[128 = 0]

z724-z357: [118 127 137 112 157 108 171  94 139 114 166 114 120 140 168 134 120 128
 168 133 124 160 125]
z724-z357: [140 106 125 104 114 149  92 109 143 165 164 127  79  83 120 155 184 139
 146 152 167 168 112]
z441-z731: [ 89 130 146 121 161 139 170 140 106 150 136 110 111 173 112  89 102 150
  96 108 112 177 115]
z252-z141: [114 118 122 115 129 109 152 145 113 154 125 109 126 148  98  70  97 155
 111 111 147 160 149]
z724-z357: [176 140 126 114 113 118 136 147 127  89 105  96 144 129  92 121  95 111
 122 127 127  94 167]
z441-z731: [122 128 138 120 133 131 147 105 112 159 150  93 116 141 129 114 151 145
 127  91 120 116  97]
z441-z731: [143 118 106 149  97 111 123 153 150 118 117 108 145 141 103 122 124 129
 125  87 120 119 121]
z714-z859: [ 79 115 122 148  85 168  67 117 110 128 124 198 147 130 106 167 180 147
  58 135 148 123 101]
z441-z731: [181 138 113  87 166 142 159 107 139 154 151  96 150  99 106 114 105 118
 121 122 133  90 193]
z724-z357: [170 166 111 115 119 102  98 170 182  96  98  91 146 134 102 104  95 118
 133 114 141 151 158]
z724-z357: [146 100 139 131 144 134 131 139  98 137 141 102 128 121 112 102 106 137
  99 121 121 141 134]
z714-z859: [ 79 132 156 131 140 107 142 118  96 135 129 129 127 159 162 104 130 149
 158 135 143 155 110]
z724-z357: [138 111 131 156 148 164 162 165  80 187 109  97 141 143  78  82 105 134
  66  70  79  69 125]
z252-z141: [130 152 137 100 116  94 134  97 123  83 132 109 149 147 140 121 119 134
 140 130 148 123 140]
z441-z731: [142 137 131 125 122 112  98 135 144 103 123 120 131 121 138 130 126 125
 144 141 143 150 130]
z714-z859: [120 115 135 122 151 140  90 175 120 162 109 158  95  95 118  95 102 136
 120 189 163 205 159]
z714-z859: [177 112 103 164 133 163 124 213 157 139  85 135 129 102  76 140  94  88
 120 134  99 107 169]
z441-z731: [ 94 157 155 117 102 104 114  80 109  92 125 135  99 149 175 143 163 137
 136 135 123 124  63]
z252-z141: [132 132  99 135 127 146 150 153 191 124 132 129 115 143 103 161 130 109
 133 106 104 153 124]
z714-z859: [118 113 105 138 115 107 144 114 150 140 147 125 140 137 136 127 140 139
 145  94 130 129 117]
z252-z141: [ 78 127 146 134 109 152  82 140  82 158  99 178 108 126 116 116 152 151
  88 161 154 142 110]
z441-z731: [177 110 125 120 132 142 155 130 106 153 125 108 101  90 108 126 119 110
 130 136 109  73 148]
z714-z859: [127  90 168 144 158 147 123 198  84 147 113 124 106 116 112 112 102 126
 169 191 160 189 164]
z252-z141: [164 138 146 107 143 137 162 135 141  81 145  75 146 151 104 157 115 108
 162 128 131 129 161]
z714-z859: [109 102 153 139 139 139 138 142  89 133 135 128 141 140 121 126 125 138
 141 145 147 144 142]
z714-z859: [128 122 147 121 139 156 126 148  90 143 118 127 136 127  95 118 120 132
 109 148 146 123 158]
z724-z357: [107  61 141 173 121 108  96 153  62 141 134 126 142 132 127  66 102 170
  69 107 127 172  97]
z441-z731: [151 190 120  61 156 108 190  51 167 118 149 109  82 117 175 141 126 103
 165 137 101  93 129]
z252-z141: [116  97 135 143 154 123 128 139 129 137 156 126 150 129 145 123 121 139
 159 135 150 178 142]
z252-z141: [127 161  98 119 126 128 138 127 187 140 124 126 111 138 123 132 135 121
 122  95 105 133 110]
z252-z141: [151 147 177 106 124 135 106 115  94  59 128  93 122 138 128 152 132 119
 123 157 132 128 115]
z724-z357: [146 174 101  84 124  75 176  94 215 123 154  71 112 148 152 132 144 122
 227  92 145 144 130]
z441-z731: [152 119 114 126 132 138 125 139 132 132 128 129 161 114 101 127 113 123
 115 128 141 110 173]
z714-z859: [143 147 135 109  65 125 115  78 130 103 140  92 111 137 120 176 205 130
 147  96 134  67  74]
z724-z357: [161  97 179 141 163 154 137 194  64  81 108  96 111 135  93 109  56 112
  88 170  99 167 148]
z724-z357: [108 122 128 148 107  99 125 145 126 122 114 123 123 150 135 109 126 140
 142 111 128 148 102]
z252-z141: [ 90 164 150 113 148 126 128 110 124 131 130 129 143 156 153 123 142 140
 150 133 149 142 125]
z724-z357: [138 112 109  98  98 107 125  62 151 101 174 142 127 101 150 172 163 131
 158 147 164 130 134]
z441-z731: [ 68 114 184 151 145 138  76 189  77  96 100 165 107 154 136 108  98 147
 106 200 154 249 113]
z441-z731: [133 129 152 114 127 133  81  93 103 139 158 102 159 117 137 129 173 152
 132 121 170 119 121]
z714-z859: [124 164  87 104  70 113 142 101 173 105 110 147 130 144 102 155 150 121
 124 106 134  81 132]
z714-z859: [161 118 161  92 177  95 122 100 123 112 173  86  81  91 188 105 104 131
 171 176 141 210 124]
z252-z141: [ 96  68 149 165 152 161 117 184 100 159 141 144 117 131 110 124 122 144
 123 152 142 212 126]
z714-z859: [117 117 121 126 127 101 164 116 141 101 143 133 138 144 145 137 112 125
 163 133 134 145 143]
z724-z357: [145 120  87 142 117  77  79 161 193 145 142  77 155 138 114  59 108 165
 105  51 144 212 112]
z252-z141: [124  82 112 160 102 143 107 147 124 126 125 177 129 103 117 161 138 121
 121 153 134 130 133]
z441-z731: [120  93 178 156 142 146  33 148  83 151 136 141 117  83 167 134 170 144
 160 187 175 183 102]
z252-z141: [144  67 158 157 151 147 140 158  49 157 129 118 128 105 117 105 105 130
 122 149 121 111 145]
[135 117 111 119 148  68 144  91 150  94 172 102 178 140 166  90  85 147
 126  96 133 167 144] | z724-z357
[106 128 114 129 153 117 228  86 148 140 168 106 133 170 153 139 128 124
 160  70  82 101 108] | z724-z357
[ 70  96 179 136 169 140 126 171  80 143 148 112 128 172 117  88 108 168
 131 151 169 252 130] | z252-z141
[147 177 114  96 168 123 151 108 171 143 136 105 154 128 141 114 113 118
 146 109 126 108 163] | z724-z357
[108  99 164 160 157 181  91 167  81 175 122 145  96 110 127 127 146 134
 104 155 119 160  95] | z252-z141
[148 163 111 102 153 110 173 119 151 104 109 134 107 125 142 111  69 102
 113 141  86 115 151] | z441-z731
[115 103 119 168 127 137 101 148 127 151 122 159 144 114 139 133 138 130
 126 126 126 128 119] | z441-z731
[157 102 165 128 123 167 145 163  76 122 122  92 134 131  72 152 134 116
 151 151 149  97 164] | z714-z859
[ 97 140 145 116 161 135 144 115 121 145 143 129 112 143 149 115 126 139
 125 133 124 164 114] | z441-z731
[120 135 134 132 136 139  63 147 126 151 113 151 129 104 132 110 134 139
 106 152 153 160 129] | z724-z357
[125 163 157 111 151  99  92 109 124 103 129 108 116 131 179  98 117 138
 126 141 128 171  98] | z441-z731
[ 77 178 106 115 126 119 169 133 177 134 111 132  98 189 118 109 118 136
 105  84  97 165  93] | z252-z141
[116 116 105 135 155 165  90 153 120 202 122 162 150 102  93  79 112 152
  40 117 136 143 155] | z714-z859
[135  71 133 180 126 153  84 189 117 160 113 163 106  81 130 151 143 115
 164 175 141 154 129] | z441-z731
[117 144  81 127  86 126 163 112 154 155 119 128 168 159  82 126 149 137
 108  54 125  51 138] | z714-z859
[134 163  98 138 118 114 110 159 180 134  99 116 155 147 110 105 118 127
 118  82 121 124 130] | z724-z357
[103 119 159 149 143 131  99 131  76 140 118 139 117 127 156  99 124 144
  95 138 113 141  89] | z441-z731
[138  94 134 149 108 140  90 143 122 155 143 111 139 111 114 144 174 140
 157 118 160 130 118] | z441-z731
[135 109 131 110 103  87 122  91  95 142 144 110 129 109 144  97 141 154
 153 128 167 111 132] | z724-z357
[ 98 130 106 162  97  85 105 154 164 116 110 132 143 162 138 104 125 146
 132  85 127 168  92] | z724-z357

z23z396: [ 95  75  99 124  71 163 131 183  92 138 125 167 114 115 170  89 102 197
  80 204 144 185  93]
z818z960: [136 136 131 153 147 116 113  85 118 122 131 122 175  86 118 160 151 111
 146  99 113  82 144]
z818z960: [113  37 134 145  96 168 122  92 105 123  98 143 188  66 130  99 128 101
 142 153 132 140 144]
z806z609: [104 127 102 130 102 149 124 152 157 128 125 102  78 140  95 168 128 144
 116 146 139 126  96]
z818z960: [119 137 105 155 134 132 119 127 108 128 125 155 156  86 142 157 139 155
 114 135 117 109 114]
z905z748: [147  89 184  98 126 129 150 124 161 130 140  80  86 197 108  70  86  66
 147  87 136 153 164]
z23z396: [ 97  87  91 144  74 148 126 148  92 135 128 151 150  68 148 135 121 170
  83 185 132 118 107]
z806z609: [114  94  94 128  88 153 104 175 109 137 105 153 100  94 163 109 105 171
 108 153 133 161 103]
z23z396: [151 143 152 133 126 105  98 127  97 136 158 124 134 132 158 105 137 167
 152 118 124 138 138]
z861z664: [112  81 146 139 114 153 129  72 129 115 123 109 177 112  89 135 164 103
 163 160 139 129 137]
z905z748: [118 155 151 114 182  64 106  68  63  89 217 105 195 151 130 121 163 178
 130  80 110 121 141]
z778z345: [134 186 144 105 195 106 155 108 138 110 136 146 145 190 120 124 159 124
 143 124 129 155 127]
z23z396: [148 127 184 127 174 114 173  78 153 122 147 104 158 173  99 115 118  50
 141  81 119 102 172]
z861z664: [134 138 102 115  80  98 106 142  69 139 132 159 167  63 178 104 147 174
 114 186 133 116 133]
z905z748: [113 118 114 136 120 144 176 142 143 136 118 146 132 124 122 141 104 104
  79 152 128 104 123]
z905z748: [ 84  92  76  74  83 144 152 158  96 114  95 184 149 109 151  78 135 157
  83 238 158 189 103]
z905z748: [132 146  92 113 166 180 116 139 196 119   7 174  92 126 109 142 157  78
 189 136 142 191 103]
z778z345: [120  99 130 145 120 157 130 130 128 132 115 142 135 119 132 125 125 134
 130 145 130 147 119]
z23z396: [122 144 119 147 133 154 136 140 143 135 109 153 124 134 126 152 147 149
 134 165 134 146 102]
z818z960: [116  87 125 139 136 145 125 114 121 118 118 133 146 105 127 123 111 112
 121 101 119 130 132]
z861z664: [125 154 137 121 151 150 175 138 179 131 110 135 101 191  98 141 134 103
 130 157 141 151 113]
z778z345: [120 105 128 138 140 145 146 104 139 121 110 135 155 113 111 137 126  90
 125 123 124 115 136]
z861z664: [154 149 149 140 163 132 105 178 160 142 140 106  32 189 144 124  73 142
 135  30 111 153 118]
z861z664: [125 124 104 118  86 113 106 126  79 130 123 155 174  68 159 111 158 165
 127 190 137 126 129]
z861z664: [123 109 123 124 135 131  98 116 119 115 119 122 131 113 127 122 132 131
 147 102 125 143 128]
z778z345: [129 140 131 115 162  83  79 107 105 102 177  79 116 135 121 136 121 145
 136  27 107 110 138]
z905z748: [109 161 100 111 200 150 160 103 194  98  65 146 125 155  71 175 155  60
 141 111 131 138 111]
z818z960: [158 191 134 127 171 113  95 145 176 130 119  94  52 170 110 161 127 117
 170  48 119 125 123]
z806z609: [162 151 130 161 134 140 104 178 167 159 107 118  48 129 145 152  82 120
 135  57 111 108 124]
z778z345: [114 105 137 124 128 138 149  95 108 117 126 152 188 123 126 109 155 127
 132 180 138 148 132]
z778z345: [126 107 127 137 147 108  97  95 117 110 146  90 141  93 113 147 111 102
 128  38 104  81 149]
z806z609: [133 146 150 124 153 100 142  78 115 115 153 120 183 133 113 131 159 109
 141 127 125 104 151]
z778z345: [127 148 110 108 163 127  86 146 127 111 110 139  92 146 142 118 133 160
 152  88 125 182 106]
z818z960: [108 137  94 155 177 142 142 136 146 117 113 149 123 110 121 179  97 112
  82  66 102  96 109]
z818z960: [145 160 138 129 146  89 112 117  84 127 161 142 164 118 163 114 143 163
 130 116 116 120 140]
z806z609: [133  94 179 191 113 141 183 103  93 155 181 149 206 117 151 122 112 136
  90 168 115  87 149]
z861z664: [151 135 156 154 110 148 154 172 161 165 133 123  73 168 138 127  90 126
 118 133 129 126 126]
z23z396: [153 153 139 172 144 123  97 120 122 142 135 127 136 100 142 160 137 143
 152  89 109  96 132]
z778z345: [132 112 141 143 110 120 148  99 115 135 141 123 176  96 123 132 131 101
 117 144 125  81 153]
z818z960: [131 148 135 120 119  94 112 127  78 127 175 132 154 130 158 108 148 189
 123 151 128 134 128]
z806z609: [101  87  86 132 123 196 135 165 163 127  49 171  92 112 126 132 107 115
 118 152 138 180  91]
z806z609: [114  89 157 175 109 134 159  98  86 137 184 133 200 107 137 132 124 151
  92 160 118  92 137]
z23z396: [113 128 138 175 143 163 189  90 152 134 115 156 192 120  95 178 158  96
 117 186 129  94 122]
z778z345: [115 111 111 125 127 165 126 151 145 126  89 153 103 136 131 121 126 138
 135 151 138 179 102]
z818z960: [143 154 131 133 168 119 151 116 155 128 110 135 134 128 118 147 117  75
 123  84 114  94 145]
z905z748: [118 134 110 157 128 165 155 114 159 134  81 157 156 100 102 175 160 100
 135 182 135 111 113]
z778z345: [128 135 100  97 109 104  94 142 115 121 120 116 108 102 136 119 129 137
 130 116 131 125 130]
z806z609: [106 105 125 133 152 129 114 100 126 103 145 101 136 127 101 149 125 123
 125  78 117 119 125]
z861z664: [146 109 124 126  86 122 104 152 101 147 119 138 123  86 169  94 109 141
 127 136 128 127 141]
z818z960: [135 154 129 107 118 131 163 156 167 141 113 125  87 170 114 126 122 104
 121 160 144 134 125]
z23z396: [141 129 171 152 156 136 152 113 149 135 149 114 126 171 115 131 116 108
 137  99 120 124 139]
z23z396: [ 96 110  73 114 112 152 146 140 144 118  77 153 130  88 112 149 126 102
  95 163 136 122 109]
z23z396: [110 128  84 140 126 167 118 173 162 132  82 145  71 119 123 164 111 140
 114 126 129 146  87]
z905z748: [132 112 136 140 101 127 117 127  91 138 144 141 157 104 156 108 136 163
 129 162 130 134 131]
z905z748: [121 126 126 102 130 106 121 133 109 116 152 118 120 144 136 104 117 145
 114 112 128 141 130]
z905z748: [119 165  99 133 157 108 122 139 129 119 140 127 114 121 126 168 120 142
  98  85 111  96 114]
z861z664: [100 150  83 137 122 133 160 140 118 128 119 170 159  96 131 166 144 150
  76 189 130 103 101]
z861z664: [118 121  69 108 120 143 105 175 119 126  66 180 106  79 167 111 109 141
 108 133 129 161 106]
z806z609: [108 124  75 149 112 164 115 133 133 128  67 171 149  58 127 170 158 136
 130 179 133 125  98]
z806z609: [132 143 146 142 131  92 128  78  87 122 175 118 201 102 127 141 163 140
 130 138 119  80 149]
[103 122 149 164  92  81 154  82  45 128 252 102 227 100 130 154 148 194
  63 175 116  42 140] | z905z748
[117  72 155 150  85 111 147  70  87 127 183  92 209  80 111 130 130 106
 104 145 122  55 166] | z778z345
[138 131 136 134 110 133 183 102 127 144 100 171 202  96 132 120 155  82
 123 213 139 100 152] | z778z345
[139 134 178 123 181 108 139  73 138 108 163  93 152 180  97 121 138  92
 159  72 119 125 156] | z905z748
[136 120 135 121 108 115  89 114  95 125 138 122 147 107 144 105 154 159
 162 143 134 145 135] | z861z664
[189 168 176  92  99  47  97 166  72 157 199 105  98 159 204  41  97 175
 134  99 124 131 172] | z806z609
[106  59 157 162 108 159 177  72 112 127 143 135 218 102 107 126 138  97
 113 183 131 105 146] | z778z345
[186  93 193  98  75 151 130 155 168 167  86 110  68 177 144  32 106  73
 202 160 159 193 168] | z861z664
[107 127  88  92 117 129 129 140 144 113  98 125 106 121 107 134 130 110
 115 142 140 134 116] | z23z396
[110 110 125 112 120 119 133 149  88 122 161 144 132 144 160  89 108 177
  91 143 129 161 118] | z818z960
[136 120 157 105 128  96  90 118  93 116 180  92 120 159 140  87 129 167
 152  94 128 158 140] | z818z960
[123 110 106  82 132 133 119 136 111 112  79 174 141 116 157  70 134 125
 139 153 140 193 128] | z806z609
[ 88  73  88 158 115 170 130 111 124 116  95 148 167  59 111 166 127 116
 101 143 123 107 110] | z861z664
[124 128 101 112 148 152 145 146 150 124  64 176 122 121 138 115 121  98
 124 141 133 162 118] | z23z396
[108 157  54  94 179 157 130 169 161 107  27 205  97 117 141 134 128 113
 117 127 131 188  88] | z905z748
[115 160 102 149 176 124 105 139 145 114 141 111  89 136 111 189 113 147
 110  45 104 104 101] | z818z960
[113 144 101  92 169 129 112 140 155 100 102 124  82 163 109 131 126 122
 136  85 130 169 107] | z778z345
[112 111 139 194  99 164 150 123 104 150 156 154 176 106 137 162 147 184
 108 205 128 113 104] | z23z396
[156 129 146 139 150 162 129 133 190 141  69 126  84 147 111 132 116  66
 176  93 129 145 136] | z905z748
[116 112 115 127 101 119 138 105  94 125 131 145 189  78 135 125 148 129
 110 176 131 102 138] | z23z396
[137 140 127 129 117 143 119 152 112 142 108 173 132 129 167 101 148 173
 147 186 140 180 111] | z778z345
[146 106 163 123 117  93 126  90 107 127 166  88 160 114 124 105 116  92
 133  90 119  83 176] | z861z664
[137 140 124 160 124 148 117 184 140 153 130 137  68 141 155 142  93 169
 112 109 119 138 102] | z861z664
[148 124 116 155 122 167 125 183 156 159  70 167  79 109 163 125  89 119
 127 118 122 145 116] | z806z609
[126  94 141 151  73 144 140 122  98 148 139 143 172  95 145 113 141 150
 123 207 139 122 133] | z905z748
[163 164 146 114 145 113 128 138 145 139 112 134 108 151 142 107 128 107
 156 113 129 138 144] | z818z960
[135 147 140 133 122 125 172 141 146 145 138 130 122 151 124 135 115 110
 102 152 131 104 133] | z861z664

z870-z975: [114 123 110 110 128 154  92 161 144 105 129 153 112 178 151 167 171 170
 103 140 119 101 161]
z473-z132: [109  79  89  89  89  92 100 203 136 180  57 214 136 146 127 129  89 163
 144 180 125 143 117]
z870-z975: [130  74 155 156 117 169  88 131 127 105 127 151 108 179 137 171 141 158
 143 145 123 125 128]
z870-z975: [120 198  70 103 163 114 166 143 152 171 160 107 117 108  98  82 157 115
 103 127 122  97 122]
z178-z750: [127 144 131 145 122 148 123 115 135  95 140 124 137 141 138 101  94 151
 135 108 146 144 128]
z62-z118: [150 118 119 130 151 182 113 111 141 124 154 102 112 142 139 106 124  98
 123 115 129  92 133]
z178-z750: [137 116 119 121 115 115 128 128 124  82 122 123 144 129 117 116  89 131
 128 104 155 147 143]
z870-z975: [151 110 138 139 141 146 127 131 117 132 142 127 121 139  88 119 134 120
 130 133 129 133 107]
z149-z805: [105 127 117 186 128 137 144 101 154 175 151 120  82 146 135 158 142 141
 153 159 105 104  95]
z20-z573: [ 88 142 148 177 135 142 109  92 126 136 146 128 126 122 178  84 125 134
 154 108 111 121 157]
z473-z132: [134 138 178 119 155 140  93 137  74  93 138 134 146 142 152 157 210 123
  66 108 101 130 189]
z62-z118: [147 135 123 132 158 174 115 131 128 136 157 120 113 154 125 117 155 117
 102 128 116 103 128]
z149-z805: [115 154  73 152 119 105 165 106 158 162 136 104 107 127 151 136  90 121
 118 134 124 110 115]
z870-z975: [166 130 100  84 133 127 146 147 134 137 120 110 121 134 122 180 142  99
  77 143 127 107 117]
z62-z118: [136 119  53 108 134 143 142  98 179 138 138  77 112 106 159  73  53  65
 142  99 149  68 144]
z62-z118: [120 164 126 129 129 107 146 138 120 156 126 134 125 133 142 173 165 141
  89 149 105 132 121]
z20-z573: [116 168 148 131 126 105 158 133 128 149 131 132 129 111  98 150 165 155
 138 150 122 150  89]
z20-z573: [130 135 119 119 130 117 146 130 138 128 133 117 124 116 101 130 134 126
 137 131 136 126 114]
z870-z975: [ 47  82 120 205  94  21 102 121  72 117  99 183 148 128 162  91  82 155
 142  96 110 175 225]
z20-z573: [155 113  84  73 127 141 136 156 164 111 125 114 112 141  96 159 133 122
 119 140 150  97 115]
z20-z573: [ 96 104 120 131 113  83 142 117 142 145 112 129 126  83 109  99 105 118
 194 127 138 128 127]
z473-z132: [141 133 139 109 142 159 123 118 138 132 133 113 136 105 131  85 117 102
 149 116 137 115 119]
z178-z750: [111 135 106 163 133  99 114 133  93 108 139 144 138 156 142 102 117 140
  80  99 117 145 187]
z149-z805: [149 130 111 125 126 132 139 116 131 110 133 106 134 128 129 116  89 110
 114 110 144 130 127]
z473-z132: [111  72 116 135  95  95 118 130 132 159  83 157 132 112 145 113  63 118
 172 142 131 138 125]
z149-z805: [122  57  67 127  78 100 150 144 186 173  87 146  89 137 100 169  56 139
 194 183 148 115  65]
z473-z132: [132 150 114 134 110 110 150 130 132 132 120 127 122 149 146 193 128 149
  90 147 122 139 112]
z62-z118: [153 153 163 159 134 150 108 128  74 121 130 149 156 166 165 130 119 140
  55 119 109 171 136]
z178-z750: [153 158 142  92 165 161 129 135 125 113 156 107 141 107  87  78 162 107
 125 107 140 119 124]
z149-z805: [ 97 146  78 215 119 101 150 106 131 188 144 136  93 169 168 143  96 147
  97 148  94 125 124]
z149-z805: [117 133 127 120 131  88 123 135  96 113 119 136 154 110 132 101 126 116
 106 101 126 145 175]
z149-z805: [114  97  86 127  96 100 125 167 144 168  91 177 118 153 123 143  90 160
 139 169 126 137 106]
z62-z118: [112 137  82 121 165 111 151 144 148 168 164 111  88 118  67 118 198 111
 132 141 112  78 132]
z870-z975: [133  84 115  99 140 118 116 133 127  95 131 111 124 113  98 117 143  93
 141 104 142 101 170]
z20-z573: [184 133  44 105 149 154 165 142 167  99 172  80  97 165  49 127 105 112
  91 120 165  97  97]
z473-z132: [130 153 161  75 157 165 119 105 145  83 149  81 141  78 138  99 176  92
 154  89 143  90 158]
z473-z132: [157 169 110 100 150 190 149 114 177 149 155  91 123 105 110  62  97 105
 159 126 152 101  69]
z62-z118: [111 105 182 152 126  99 126 129  97 136 123 146 121 120  99 179 195 143
 147 150 105 147 124]
z20-z573: [126  96  77  97 136 177 111 137 194 121 143 113  91 140 115 106 123 122
 175 132 149  61 127]
z473-z132: [110 112 104 110 112 115 121 144 148 149 103 147 123 125 146 133 114 134
 145 145 127 115 131]
z62-z118: [111 133 136 138 121  89 152 108 125 139 124 110 120 104 140 174 152 116
 129 133 115 124 133]
z870-z975: [ 81 153 112  41 141 122  94 147 157  47 127 118 158  81 148  60 162 133
 160  66 159  88 229]
z178-z750: [136 167 138 127 153 167 119 130 127  80 168 116 132 151 110 107 162 154
 107 104 138 128 141]
z62-z118: [137 149 130 140 131 127 140  94 120  80 146  90 143 120 145 113 100 112
 110  85 145 137 153]
z473-z132: [149 156 157 104 185 196  99 135 116 111 173 115 137 124 101  55 187 108
 120 100 126 105 145]
z20-z573: [144 110 151 164 135 169  98 133 105 146 133 157 128 165 133 104 113 139
 119 139 114 145 112]
z178-z750: [133 168 107 215 103 127 154 103 119 160 135 142 130 176 164 115  30 167
  92 138 122 182  79]
z870-z975: [116 123 125 130 122 159 129 102 172 133 134 104 100 126 161 160 136 127
 163 140 128  88 114]
z149-z805: [111 138 142 104 114 119 129 133 141 135 107 134 128 114 156 173 158 141
 137 147 120 120 126]
z178-z750: [144 138 119 101 125 111 176 113 156 133 131  84 113  92  96 172 142 103
 145 140 142 112  88]
z178-z750: [110 141 121 163 128 123 122 111 118 141 132 136 138 127 159  75  87 128
 129 110 122 140 145]
z149-z805: [112 177 123 148 171 125 158  89 133 137 182  75 116  88 110  77 168  92
 136  95 120  98 145]
z20-z573: [121 161 125 172 118 171 108 148 132 155 133 174 113 207 172 164 131 202
  84 168 101 144  99]
z870-z975: [ 92 117 154 135 112 101 118  98 124  96 114 124 153  81 152  80  95 122
 185  90 144 143 165]
z178-z750: [138 150 139 115 156 159 107 133 113  92 152 125 153 124 112  46 126 124
 123  87 143 135 154]
z20-z573: [ 93  95 111 151  71  79 129 168 139 191  69 206 121 149 126 159  79 193
 168 194 120 170  76]
z62-z118: [147 186  99 124 168 159 126 160 118 128 170 133 128 169  97  90 162 148
  61 121 121 125 132]
z178-z750: [119  80 115 130 105  86 114 138 107 137  90 155 142 123 144 120  80 113
 129 126 126 144 156]
z473-z132: [145 118 130 179  98 111 153  87 116 161 108 116 127 134 181 170  54 106
 106 140 117 153  96]
z149-z805: [130 215  85 178 164 142 163  86 129 145 190  79 118 140 158  80 113 109
  64  94 113 113 139]
[145 115 126 148 146 154 120 101 119 135 145 104 120 134 154 114 115  86
 110 112 117 106 143] | z62-z118
[ 86 106 125 164 119 129  95  98 131 128 123 135 128 124 198  85  91 121
 157 103 118 111 182] | z20-z573
[139 153 153 123 120 155 122 126 127 110 125 129 137 146 160 164 136 151
 104 134 127 140 117] | z62-z118
[136 144 149 133 137 172 116 133 134 142 138 139 123 146 132 125 145 148
 130 145 120 128  99] | z178-z750
[129 154 116 172 145 128 116 156  87 136 152 160 118 200 129 161 173 168
  38 140  92 145 150] | z178-z750
[119 121 137 158 153  93 129 142  84 137 149 144 128 129  66  99 170 127
 117 121 112 148 147] | z62-z118
[125 149  83 127 142 146 145 150 167 141 159 129 105 143  62  81 127 158
 156 140 146 115  89] | z473-z132
[ 73 190  71  74 162 124 158  98 209 129 168  60 110  43 132  42 159  91
 198  86 148  40 167] | z870-z975
[141 114 157 144 103  90 131 134  82 115  99 149 148 145 140 191 120 140
  83 137 119 178 131] | z473-z132
[113 130 139  69 154 150  96 152 140 102 134 131 136 103 115  90 188 124
 153 110 134  93 169] | z473-z132
[118  57 129 114 105  99  89 157 104 133  79 175 139 134 145 139 110 122
 134 138 120 135 165] | z178-z750
[121 105 117 122 117 118 131 117 144 126 118 119 126 109 130 116 100 112
 160 122 140 118 131] | z62-z118
[157 143 138 137  99  97 162 134 108 114 110 132 143 145 108 191 103 154
  90 145 139 185  84] | z473-z132
[119 130 105 110 140 123 107 165 119 110 133 151 130 153 114 118 159 148
  98 121 124 121 168] | z870-z975
[182 152 139 140 180 249 106  83 139  77 200  60 108 170 161 114 150  90
  80  86 130  75 143] | z62-z118
[124 128 106 123 123 112 130 142 129 151 115 143 132 126 130 111 106 127
 124 135 126 131 127] | z62-z118
[123 122 153 164 116  92 112 108  68  94 115 135 156 141 186 151 111 121
  69  95 112 164 192] | z149-z805
[141 156 132  91 188 135 119 153  97 129 162 118 138 109  83  77 211  91
  88 103 113 105 169] | z178-z750
[143 112 101 215 133 127 126 153  90 183 146 179 110 204  82 103  91 162
  86 159 103 171  89] | z473-z132
[136 150  87 111 146 149 167 105 184 169 154  74  87 107 125 148 148  90
 142 145 126  64  92] | z870-z975
[147 157  83 124 135 168 161 122 186 166 150 106 110 122  91  67  72 126
 168 142 154 112  51] | z473-z132
[136 192 141  67 153 163 156 102 173 117 150  71 146  50 113  54 132  94
 182  98 161 102 100] | z870-z975
[134 109 113  80 109  94 148 159 146 136  97 136 127 107  86 165 133 130
 149 155 144 130 100] | z20-z573
[130 137 153 122 134 132 132 133 123 138 129 132 131 116 108 132 156 133
 140 139 124 136 107] | z20-z573
